Here is a tiny trained network, its code and every weight. The questions are about switching its units off for an input and a class, where a switched-off unit gives its printed mean instead of its output.

import numpy as np


def w(rows, s, z=0):
    codes = np.array(rows[::2]) - 128.0
    scale = np.full(codes.shape[1], s)
    scale[-1] = z or s
    return codes * scale


def f(y):
    return y / 2 * (1 + np.tanh(0.7978845608 * (y + 0.044715 * y**3)))


def log_softmax(a):
    a = a - a.max(-1, keepdims=True)
    return a - np.log(np.exp(a).sum(-1, keepdims=True))


def net(x, mask):
    res = np.array(x, float).reshape(1, 7) / 4 @ E
    y = f(res @ A[0][:, :-1].T + A[0][:, -1])
    res = res + np.where(mask, y, B[0][:, -1]) @ B[0][:, :-1]
    return log_softmax(res[-1] @ U[:, :-1].T + U[:, -1])


A, B = {}, {}
E = w([
[136,115,117,144,132,109,126,126,143,122,121],'x0',
[99,142,98,74,135,63,254,88,123,153,177],'x1',
[81,153,178,66,105,67,63,105,222,97,188],'x2',
[128,135,126,128,127,127,130,121,129,125,102],'x3',
[111,128,128,130,134,139,120,117,111,131,141],'x4',
[81,70,231,183,232,164,177,148,179,173,89],'x5',
[141,121,131,105,126,120,132,147,145,135,107],'x6',
],0.0082)
A[0] = w([
[165,32,151,202,172,177,118,134,92,159,97,149],'neuron 1',
[239,132,54,107,79,145,58,120,66,89,122,188],'neuron 2',
[123,143,201,127,109,135,1,160,185,90,141,177],'neuron 3',
[116,185,100,28,76,47,116,65,123,100,182,107],'neuron 4',
[143,85,185,217,172,215,123,217,73,155,65,159],'neuron 5',
[201,154,48,128,52,158,40,148,59,68,105,5],'neuron 6',
[197,135,62,152,119,142,239,149,50,199,129,243],'neuron 7',
],0.0052,0.0017)
B[0] = w([
[191,178,122,196,54,153,14,116,132,113,119,213],'neuron 1',
[85,43,183,83,202,138,198,36,135,144,91,223],'neuron 2',
[59,47,243,68,179,141,201,37,103,148,138,229],'neuron 3',
[134,236,50,142,47,86,120,179,64,59,220,211],'neuron 4',
[164,200,35,247,78,167,43,221,140,94,106,255],'neuron 5',
[51,38,237,129,173,149,175,88,181,208,100,214],'neuron 6',
[42,3,200,97,155,119,186,60,158,176,84,236],'neuron 7',
],0.0053,0.0061)
U = w([
[117,61,179,136,180,178,125,100,148,172,85,185],'0',
[101,93,166,54,154,73,158,60,108,129,153,169],'1',
[181,255,32,161,51,123,63,229,88,48,153,10],'2',
],0.0067,0.0014)

Each question gives the input, the list of numbers given to net, and the class t.
The units are the neurons (one row each of A and B). Each row of codes is followed by its name. A weight is (code - 128) times the scale printed after its matrix; where a second scale follows, it is the last column's (A, B and U).
mask holds one flag per neuron, in row order. A switched-off neuron (its flag False) gives its mean, the last column of its row in B, instead of its output. The means were averaged over made-up inputs and are rounded, as every weight is.
A unit's drop is (log p(t) with every unit on - log p(t) with that unit switched off) / (log p(t) with every unit on - log p(t) with every unit switched off).
The circuit of an input: a set's keep is (log p(t) with only the set's units on - log p(t) with every unit switched off) / (log p(t) with every unit on - log p(t) with every unit switched off). Starting from all 7 units, units are removed one at a time, each time the one whose removal leaves the highest keep (on an exact tie, the one counted first), for as long as the keep stays at least 0.8.
units of the circuit, in order: the units of the circuit, biggest drop first
k most important neurons: the k neurons with the biggest drops, biggest first
drop of u: that unit's drop, to one decimal
input [8,0,-4,-4,3,-5,0], class 0: units of the circuit, in order => (neuron 6)
input [-4,4,1,-2,7,-1,3], class 2: units of the circuit, in order => (neuron 3; neuron 6)
input [1,-7,-1,-7,7,7,1], class 2: units of the circuit, in order => (neuron 5; neuron 1)
input [8,0,4,2,0,-8,3], class 1: 3 most important neurons => (neuron 2; neuron 6; neuron 5)
input [-8,2,-1,-2,-6,-8,-5], class 1: 2 most important neurons => (neuron 2; neuron 6)
input [0,8,2,3,3,-5,3], class 2: 2 most important neurons => (neuron 4; neuron 3)
input [-3,-6,1,-4,6,-4,-5], class 1: drop of neuron 5 => 0.2
input [-8,4,3,5,7,-4,1], class 2: drop of neuron 4 => 0.4
input [-3,-6,4,-6,-6,-5,2], class 1: drop of neuron 5 => 0.1
input [2,-2,-6,2,-5,8,2], class 2: units of the circuit, in order => (neuron 5; neuron 1)
